Here is a tiny trained network, its code and every weight. The questions are about switching its units off for an input and a target symbol, where a switched-off unit gives its printed mean instead of its output.

import numpy as np


def w(rows, s, z=0):
    codes = np.array(rows[::2]) - 128.0
    scale = np.full(codes.shape[1], s)
    scale[-1] = z or s
    return codes * scale


def norm(h):
    return h / np.sqrt((h * h).mean(-1, keepdims=True) + 1e-5)


def f(y):
    return y / 2 * (1 + np.tanh(0.7978845608 * (y + 0.044715 * y**3)))


def softmax(a):
    e = np.exp(a - a.max(-1, keepdims=True))
    return e / e.sum(-1, keepdims=True)


def log_softmax(a):
    a = a - a.max(-1, keepdims=True)
    return a - np.log(np.exp(a).sum(-1, keepdims=True))


def net(x, mask):
    ids = ['ΓΔΛαζημτ'.index(c) for c in x.split()]
    T = len(ids)
    res = E[ids] + P[:T]
    q, k, v = (norm(res) @ M[0].T for M in (Q, K, V))
    z = softmax(np.where(np.tri(T) > 0, q @ k.T / 3**0.5, -1e9)) @ v
    res = res + np.where(mask[0], z, O[0][:, -1]) @ O[0][:, :-1]
    y = f(norm(res) @ A[0][:, :-1].T + A[0][:, -1])
    res = res + np.where(mask[1:9], y, B[0][:, -1]) @ B[0][:, :-1]
    return log_softmax(norm(res)[-1] @ U[:, :-1].T + U[:, -1])


Q, K, V, O, A, B = {}, {}, {}, {}, {}, {}
E = w([
[201,69,182,142,213,171],'Γ',
[62,156,151,125,80,224],'Δ',
[146,129,84,187,147,1],'Λ',
[140,190,238,6,180,10],'α',
[139,90,158,90,209,240],'ζ',
[94,73,82,115,199,108],'η',
[219,145,73,72,138,140],'μ',
[184,169,100,202,223,115],'τ',
],0.0058)
P = w([
[180,192,159,158,83,81],'0',
[67,157,67,95,183,67],'1',
[66,31,115,170,94,81],'2',
[193,171,193,111,116,170],'3',
[82,170,59,97,194,104],'4',
[75,36,109,165,90,98],'5',
[182,159,201,101,132,170],'6',
[80,163,61,100,191,135],'7',
[77,42,92,164,86,106],'8',
[175,151,214,94,140,171],'9',
[78,162,34,105,192,161],'10',
[82,42,66,172,77,122],'11',
[164,144,253,71,153,159],'12',
[66,166,52,92,215,164],'13',
],0.0052)
Q[0] = w([
[161,221,212,1,221,148],'h0',
[161,83,136,146,74,127],'h0',
[180,150,195,81,150,113],'h0',
],0.0082)
K[0] = w([
[149,146,1,157,152,230],'h0',
[185,122,189,118,171,68],'h0',
[187,106,33,209,143,143],'h0',
],0.0084)
V[0] = w([
[154,131,63,245,165,154],'h0',
[159,131,4,165,106,188],'h0',
[104,130,142,219,153,164],'h0',
],0.0046)
O[0] = w([
[148,136,106,169,136,166,212],'h0',
[156,142,2,150,64,148,170],'h0',
[109,130,157,228,177,133,255],'h0',
],0.0065,0.00039)
A[0] = w([
[124,132,111,46,163,58,28],'n0',
[176,95,109,114,211,54,131],'n1',
[192,18,132,176,44,64,118],'n2',
[106,51,180,43,106,71,1],'n3',
[202,86,151,184,129,206,69],'n4',
[75,68,189,146,86,131,226],'n5',
[222,255,117,101,93,129,122],'n6',
[102,166,163,74,44,139,154],'n7',
],0.0068,0.0022)
B[0] = w([
[85,119,178,182,100,128,153],'n0',
[173,146,145,114,76,181,253],'n1',
[102,143,134,51,182,127,151],'n2',
[170,127,105,161,136,254,153],'n3',
[60,134,141,139,105,109,205],'n4',
[167,179,125,146,81,75,219],'n5',
[56,33,110,140,136,109,196],'n6',
[173,130,100,96,162,137,177],'n7',
],0.0087,0.0029)
U = w([
[185,183,124,185,189,100,125],'Γ',
[122,197,118,163,20,72,179],'Δ',
[105,210,110,53,154,68,214],'Λ',
[153,152,156,16,192,134,79],'α',
[52,166,226,83,143,106,38],'ζ',
[221,116,176,112,78,213,255],'η',
[138,18,56,95,67,137,94],'μ',
[23,94,118,255,113,159,39],'τ',
],0.0068,0.0022)

Each question gives the input, a string of symbols that net reads in full, and the target symbol t.
The units are the heads (3 rows each of Q, K, V and O) and the neurons (one row each of A and B). Each row of codes is followed by its name. A weight is (code - 128) times the scale printed after its matrix; where a second scale follows, it is the last column's (O, A, B and U).
mask holds one flag per unit, heads first, then neurons. A switched-off unit (its flag False) gives its mean, the last column of its rows in O or B, instead of its output. The means were averaged over made-up inputs and are rounded, as every weight is.
A unit's drop is (log p(t) with every unit on - log p(t) with that unit switched off) / (log p(t) with every unit on - log p(t) with every unit switched off).
The circuit of an input: a set's keep is (log p(t) with only the set's units on - log p(t) with every unit switched off) / (log p(t) with every unit on - log p(t) with every unit switched off). Starting from all 9 units, units are removed one at a time, each time the one whose removal leaves the highest keep (on an exact tie, the one counted first), for as long as the keep stays at least 0.8.
circuit, biggest first: the units of the circuit, biggest drop first
most important unit: the unit with the biggest drop
k most important neurons: the k neurons with the biggest drops, biggest first
input Λ τ τ Δ μ Δ η, target μ: circuit, biggest first => (h0, n3)
input Δ Δ ζ Δ Γ τ η ζ ζ Γ Λ α, target η: circuit, biggest first => (n3)
input Δ α ζ μ μ Δ Δ Δ Δ α α Δ Δ Λ, target Δ: circuit, biggest first => (n1, n0)
input μ η μ α, target μ: circuit, biggest first => (n6, h0)
input ζ η τ ζ Δ Δ ζ τ Γ Γ η η τ, target τ: circuit, biggest first => (h0, n6, n4)
input Δ τ ζ Λ η Γ μ μ Γ Λ, target μ: circuit, biggest first => (n6, h0)
input Δ τ Δ ζ Λ α τ τ ζ Δ Γ μ, target η: circuit, biggest first => (h0, n3)
input ζ Δ η Δ Δ η Λ ζ μ α, target μ: circuit, biggest first => (h0, n6)
input Δ μ τ Δ Δ Δ Γ Δ ζ η η τ, target Γ: 2 most important neurons => (n6, n2)
input ζ Δ τ Γ, target τ: circuit, biggest first => (n4, h0)
input Δ Δ η ζ τ Δ ζ Γ η η α Λ, target η: circuit, biggest first => (h0, n3, n1)
input Δ τ Δ Δ, target τ: 3 most important neurons => (n6, n1, n4)
input α ζ Δ Δ Γ, target η: 2 most important neurons => (n1, n2)
input Δ η τ Λ, target τ: most important unit => n6
input μ η Δ Δ Δ Δ Δ η Γ α, target η: 3 most important neurons => (n3, n4, n2)
input τ τ Δ Δ Γ, target η: 3 most important neurons => (n1, n6, n2)
input η τ Δ τ η μ ζ ζ Γ Δ τ Γ, target ζ: 2 most important neurons => (n2, n4)
input τ η Λ μ α, target ζ: 3 most important neurons => (n0, n6, n5)
input Δ Δ ζ η τ Δ η, target τ: 4 most important neurons => (n4, n5, n7, n2)
input ζ α ζ, target η: 2 most important neurons => (n3, n5)
